Below is a small trained network, with its code and all its weights. Each question gives an input and a target symbol and asks what happens when units are switched off, that is, made to give their printed mean instead of their output.

import numpy as np


def w(rows, s, z=0):
    codes = np.array(rows[::2]) - 128.0
    scale = np.full(codes.shape[1], s)
    scale[-1] = z or s
    return codes * scale


def f(y):
    return y / 2 * (1 + np.tanh(0.7978845608 * (y + 0.044715 * y**3)))


def softmax(a):
    e = np.exp(a - a.max(-1, keepdims=True))
    return e / e.sum(-1, keepdims=True)


def log_softmax(a):
    a = a - a.max(-1, keepdims=True)
    return a - np.log(np.exp(a).sum(-1, keepdims=True))


def net(x, mask):
    ids = ['γεζηθλξστφω'.index(c) for c in x.split()]
    T = len(ids)
    res = E[ids] + P[:T]
    r = res
    for j in range(2):
        rows = slice(2 * j, 2 * j + 2)
        q, k, v = (r @ M[0][rows].T for M in (Q, K, V))
        z = softmax(np.where(np.tri(T) > 0, q @ k.T / 2**0.5, -1e9)) @ v
        o = O[0][rows]
        res = res + np.where(mask[j], z, o[:, -1]) @ o[:, :-1]
    y = f(res @ A[0][:, :-1].T + A[0][:, -1])
    res = res + np.where(mask[2:10], y, B[0][:, -1]) @ B[0][:, :-1]
    return log_softmax(res[-1] @ U[:, :-1].T + U[:, -1])


Q, K, V, O, A, B = {}, {}, {}, {}, {}, {}
E = w([
[128,38,94,144],'γ',
[107,160,58,134],'ε',
[5,128,108,73],'ζ',
[146,191,148,85],'η',
[148,128,107,48],'θ',
[170,75,161,99],'λ',
[159,119,184,50],'ξ',
[63,152,179,216],'σ',
[117,190,150,188],'τ',
[118,92,177,184],'φ',
[185,184,146,99],'ω',
],0.015)
P = w([
[209,114,1,177],'0',
[173,122,30,155],'1',
[151,133,62,140],'2',
[129,142,90,123],'3',
[110,150,118,110],'4',
[93,160,147,97],'5',
[69,168,171,84],'6',
],0.0075)
Q[0] = w([
[175,154,108,34],'H1',
[169,2,191,116],'H1',
[127,165,119,105],'H2',
[164,102,139,116],'H2',
],0.04)
K[0] = w([
[187,151,118,27],'H1',
[152,1,178,119],'H1',
[133,159,144,98],'H2',
[167,84,112,123],'H2',
],0.035)
V[0] = w([
[220,195,92,171],'H1',
[24,213,244,2],'H1',
[135,153,98,214],'H2',
[205,185,219,175],'H2',
],0.0061)
O[0] = w([
[159,159,251,185,218],'H1',
[183,94,42,211,1],'H1',
[99,128,116,191,160],'H2',
[254,175,244,177,52],'H2',
],0.0054,0.0026)
A[0] = w([
[217,69,17,193,233],'N1',
[186,6,43,153,57],'N2',
[159,134,166,144,157],'N3',
[65,160,176,93,3],'N4',
[131,41,120,218,60],'N5',
[128,82,104,45,77],'N6',
[205,129,77,106,182],'N7',
[150,155,64,216,35],'N8',
],0.02,0.0052)
B[0] = w([
[72,45,12,143,193],'N1',
[254,69,125,149,191],'N2',
[109,118,81,46,172],'N3',
[177,79,69,140,145],'N4',
[78,70,206,174,141],'N5',
[107,213,171,66,255],'N6',
[185,59,149,176,221],'N7',
[181,184,124,201,173],'N8',
],0.024,0.0062)
U = w([
[71,138,116,110,161],'γ',
[138,146,221,57,125],'ε',
[85,114,110,120,107],'ζ',
[38,105,4,178,226],'η',
[2,43,152,113,160],'θ',
[205,24,104,158,164],'λ',
[85,110,110,125,96],'ξ',
[123,114,179,204,70],'σ',
[91,146,164,77,110],'τ',
[48,96,51,35,3],'φ',
[191,210,102,166,27],'ω',
],0.0067,0.0047)

Each question gives the input, a string of symbols that net reads in full, and the target symbol t.
The units are the heads (2 rows each of Q, K, V and O) and the neurons (one row each of A and B). Each row of codes is followed by its name. A weight is (code - 128) times the scale printed after its matrix; where a second scale follows, it is the last column's (O, A, B and U).
mask holds one flag per unit, heads first, then neurons. A switched-off unit (its flag False) gives its mean, the last column of its rows in O or B, instead of its output. The means were averaged over made-up inputs and are rounded, as every weight is.
A unit's drop is (log p(t) with every unit on - log p(t) with that unit switched off) / (log p(t) with every unit on - log p(t) with every unit switched off).
The circuit of an input: a set's keep is (log p(t) with only the set's units on - log p(t) with every unit switched off) / (log p(t) with every unit on - log p(t) with every unit switched off). Starting from all 10 units, units are removed one at a time, each time the one whose removal leaves the highest keep (on an exact tie, the one counted first), for as long as the keep stays at least 0.8.
units of the circuit, in order: the units of the circuit, biggest drop first
k most important neurons: the k neurons with the biggest drops, biggest first
drop of u: that unit's drop, to one decimal
input θ ε φ θ, target ε: units of the circuit, in order => (N6, N1)
input τ λ γ η ζ, target φ: 3 most important neurons => (N4, N6, N7)
input λ φ ε, target η: 3 most important neurons => (N1, N6, N2)
input ε ε τ ε η τ λ, target λ: units of the circuit, in order => (H1, N2)
input θ ζ γ ξ τ, target ω: units of the circuit, in order => (N8, H1)
input λ ε ε η λ, target ε: units of the circuit, in order => (N1)
input λ ε η ξ, target λ: 3 most important neurons => (N7, N1, N2)
input φ ε λ ε ε σ, target σ: units of the circuit, in order => (H1, N5, N8)
input φ λ ζ η τ τ ω, target λ: 2 most important neurons => (N6, N7)
input θ ε η γ λ λ, target ε: 2 most important neurons => (N6, N4)
input η θ ζ, target φ: units of the circuit, in order => (H2, N4, N6)
input σ ε γ γ, target ε: 3 most important neurons => (N6, N7, N2)
input λ λ λ φ ξ ε, target η: units of the circuit, in order => (H1, N6, N2)
input λ γ σ η η, target λ: units of the circuit, in order => (N6)
input θ ε ε ε φ, target θ: drop of N5 => 0.5
input ω γ γ, target ε: drop of N6 => 1.3
input ξ λ γ ε ξ, target ε: drop of H1 => 0.3
input φ ε γ ε σ, target σ: drop of H2 => 0.1
